Each row has a name. Each question is about the rows just above it.

Q: [-24.4 -41.1 -23.7  -0.7  11.8  -5.0  11.6  42.9 -27.8 -44.5   3.3 -43.8
  24.8  21.0 -12.4   1.3  34.2 -35.7 -24.4 -23.4 -52.9  25.9 -31.6 -25.7
 -38.9 -26.4 -23.0 -28.4   9.1  27.2 -10.7  26.8 -24.7  42.6 -36.9  24.4]
V: [ 13.4  31.2  24.7  28.1 -30.8   0.9 -17.6 -35.7   4.5  42.2  29.9  18.9
 -25.4  11.2 -19.6 -46.5 -43.1   5.7   9.2  15.0 -11.2   3.6  31.5  16.1
  30.4  17.6  16.6  19.1  35.2 -23.5   0.7 -37.8  14.9 -45.7  37.5  18.6]
J: [ 17.3  28.3  27.1  -7.8  81.9  44.3   7.5 -45.1  11.8 -15.1 -35.4  17.1
   8.6 -31.9  44.9  80.9  86.3  24.6  25.9  24.0   9.4 -20.5  15.7  -3.4
  -8.1  24.5  38.7  17.0 -52.8   1.6  28.6  93.7   5.9 -18.9 -59.4  -6.2]
N: [-24.4 -41.1 -23.7  -0.7  11.8 -15.6  11.6  42.9 -27.8 -44.5   3.3 -43.8
  24.8  21.0 -12.4   1.3 -52.8 -35.7 -24.4 -23.4   7.9  25.9 -31.6 -25.7
 -38.9 -26.4 -23.0 -28.4   9.1  27.2 -10.7  26.8 -24.7  42.6 -36.9  24.4]
C: [ 29.9  35.6  33.0 -52.3 -19.2  21.4  91.0 -53.7  41.8  66.6 -63.4  10.1
  69.7 -20.6  14.4 -26.9  63.3  52.7  63.4  33.3  69.6 -17.3  41.9 -35.8
  45.5  48.3  36.6  50.6 -63.1  77.1 -36.7 -32.7  39.3  10.3 -14.0 -50.4]
B: [ 13.4  31.2  24.7  28.1  31.2   0.9 -17.6   8.1   4.5  42.2  29.9  18.9
 -25.4  11.2 -19.6 -46.5 -43.1   5.7   9.2  33.7 -11.2   3.6  31.5  16.1
  30.4  17.6  44.2  19.1  35.2 -23.5   0.7 -37.8  14.9 -45.7 -55.0  18.6]
Shuffled J with one entry gone: [-20.5 -31.9   7.5  81.9  24.5  24.6 -59.4  -6.2  25.9  15.7  28.3  44.9
 -18.9 -45.1  44.3  93.7  27.1  38.7  17.3   8.6  80.9   9.4  24.0  11.8
 -35.4  -8.1 -52.8  -7.8  17.1  86.3   5.9   1.6  -3.4 -15.1  28.6], missing
[17.0]
The one value in Q and V:
[-35.7]
The row with [-24.4 -41.1 -23.7  -0.7  11.8 -15.6  11.6  42.9 -27.8 -44.5   3.3 -43.8
  24.8  21.0 -12.4   1.3 -52.8 -35.7 -24.4 -23.4   7.9  25.9 -31.6 -25.7
 -38.9 -26.4 -23.0 -28.4   9.1  27.2 -10.7  26.8 -24.7  42.6 -36.9  24.4] is
N
Which entry of C is missing from [ 69.6  10.1  45.5 -63.4  29.9 -35.8  21.4  41.8 -52.3 -50.4  41.9 -19.2
  69.7  10.3  39.3  52.7  33.0 -26.9  50.6 -63.1  91.0  77.1  33.3  48.3
  35.6 -20.6  63.3  14.4 -14.0  36.6 -53.7 -17.3 -36.7 -32.7  66.6]?
[63.4]

Y: [ 32.8   1.4  -2.8 -16.1  -3.7  14.7 -32.3  17.4   9.3   1.3  17.5   9.1
  -3.3  -5.7  25.4  25.3 -30.5   6.5   0.8 -22.9  27.6]
F: [ 20.2  16.1 -13.2 -10.9  88.8 -18.8 -32.9  22.9 -25.4  33.4 -32.3 -27.5
 -19.7  45.9  19.6  25.5   7.4 -28.5  21.7   6.9 -16.1]
A: [ 22.7 -22.7  -6.5 -15.3   3.6  12.5 -17.5 -17.3   3.7   2.2   1.9  43.8
  -6.1  24.3 -12.6 -23.1 -15.4  -2.7  22.1  11.9  29.6]
Z: [ 24.9   4.8  12.9  -7.0   2.2  18.6 -18.6  10.8  11.2 -31.3  19.5 -10.2
   5.7 -14.6  33.1  11.0 -34.5   1.6 -17.7 -10.5  20.3]
P: [ -3.3  19.6  -8.0  16.9   5.3  19.4  -8.2  21.4  20.3   5.7   6.8   3.5
   3.4  -7.4 -11.1  -1.6  -8.5   9.1   3.7  24.2  -4.6]
G: [ 14.7  25.8  -1.8  42.3  -9.6 -12.8 -10.1 -14.5  25.6 -15.1  17.5 -18.8
  11.1 -23.5  16.3 -17.3  18.3   7.8  19.4 -17.4 -14.0]
U: [  0.5 -19.0  29.1  28.5 -26.3  30.9  11.4  -6.3 -11.9  -6.7 -11.2  -9.5
 -11.3  19.3  25.3 -45.5  48.9   0.1 -21.9 -45.6 -10.7]
R: [ 13.1 -10.5  22.6 -22.4  64.2 -16.9 -17.7   6.2 -32.5  12.5 -37.6 -15.3
 -16.8  22.7   7.2  22.7  15.5 -14.8  10.1 -14.6 -26.1]
The one value in P and G:
[19.4]
Which entry of Y is missing from [ -3.3  17.4  -2.8  25.4 -22.9  17.5 -32.3   6.5  14.7  32.8   9.3   9.1
 -16.1   1.4   1.3 -30.5  -5.7  27.6   0.8  -3.7]?
[25.3]
Shuffled P with one entry gone: [ 16.9  21.4  20.3  -8.5  -7.4  -4.6  19.6   9.1   5.7 -11.1  -1.6  -8.2
   3.5  24.2  19.4  -8.0   5.3   3.7   6.8  -3.3], missing
[3.4]
Shared by A and P:
[3.7]
Which value is in both Z and A?
[2.2]
Shuffled Y with one entry gone: [ -2.8  25.4  25.3   9.3   1.3 -32.3 -16.1  32.8  -3.3  -5.7  27.6  17.5
  14.7 -30.5   0.8 -22.9  -3.7  17.4   6.5   9.1], missing
[1.4]
Which value is in both U and Y?
[25.3]

L: [  2.2  -7.8 -35.6 -11.7]
D: [-60.7  14.8 -60.8  23.4]
X: [-18.3 -38.9  93.9  -9.0]
E: [-59.5 -12.1 -12.2 -60.4]
K: [-16.4 -35.6  13.6 -44.8]
M: [ 28.4 -18.4 -16.9  34.9]
H: [ 0.7 94.0 51.9 93.9]
S: [ 2.2 -7.8  8.4 58.6]
W: [  0.7 -38.9  51.9 -18.3]
Which value is in both H and X?
[93.9]
Whose row is [-18.3 -38.9  93.9  -9.0]?
X
Which entry of M is missing from [ 28.4 -16.9 -18.4]?
[34.9]
Which entry of E is missing from [-12.2 -59.5 -12.1]?
[-60.4]
W without one entry, shuffled: [  0.7  51.9 -38.9]. Gone:
[-18.3]
Shared by L and K:
[-35.6]

Vab: [ 21.2  23.6  23.0 -63.7  15.1  19.0  45.7 -87.1  18.4  47.9]
Tapo: [-21.3 -36.8 -14.7   2.2 -39.0 -32.4   5.7  17.6  17.7   8.7]
teb: [  1.9 -39.0  10.2  33.1  73.9  17.7 -54.0 -30.4   2.8   1.5]
Whose row is [-21.3 -36.8 -14.7   2.2 -39.0 -32.4   5.7  17.6  17.7   8.7]?
Tapo
[  1.9 -39.0  10.2  33.1  73.9  17.7 -54.0 -30.4   2.8   1.5] is in which row?
teb

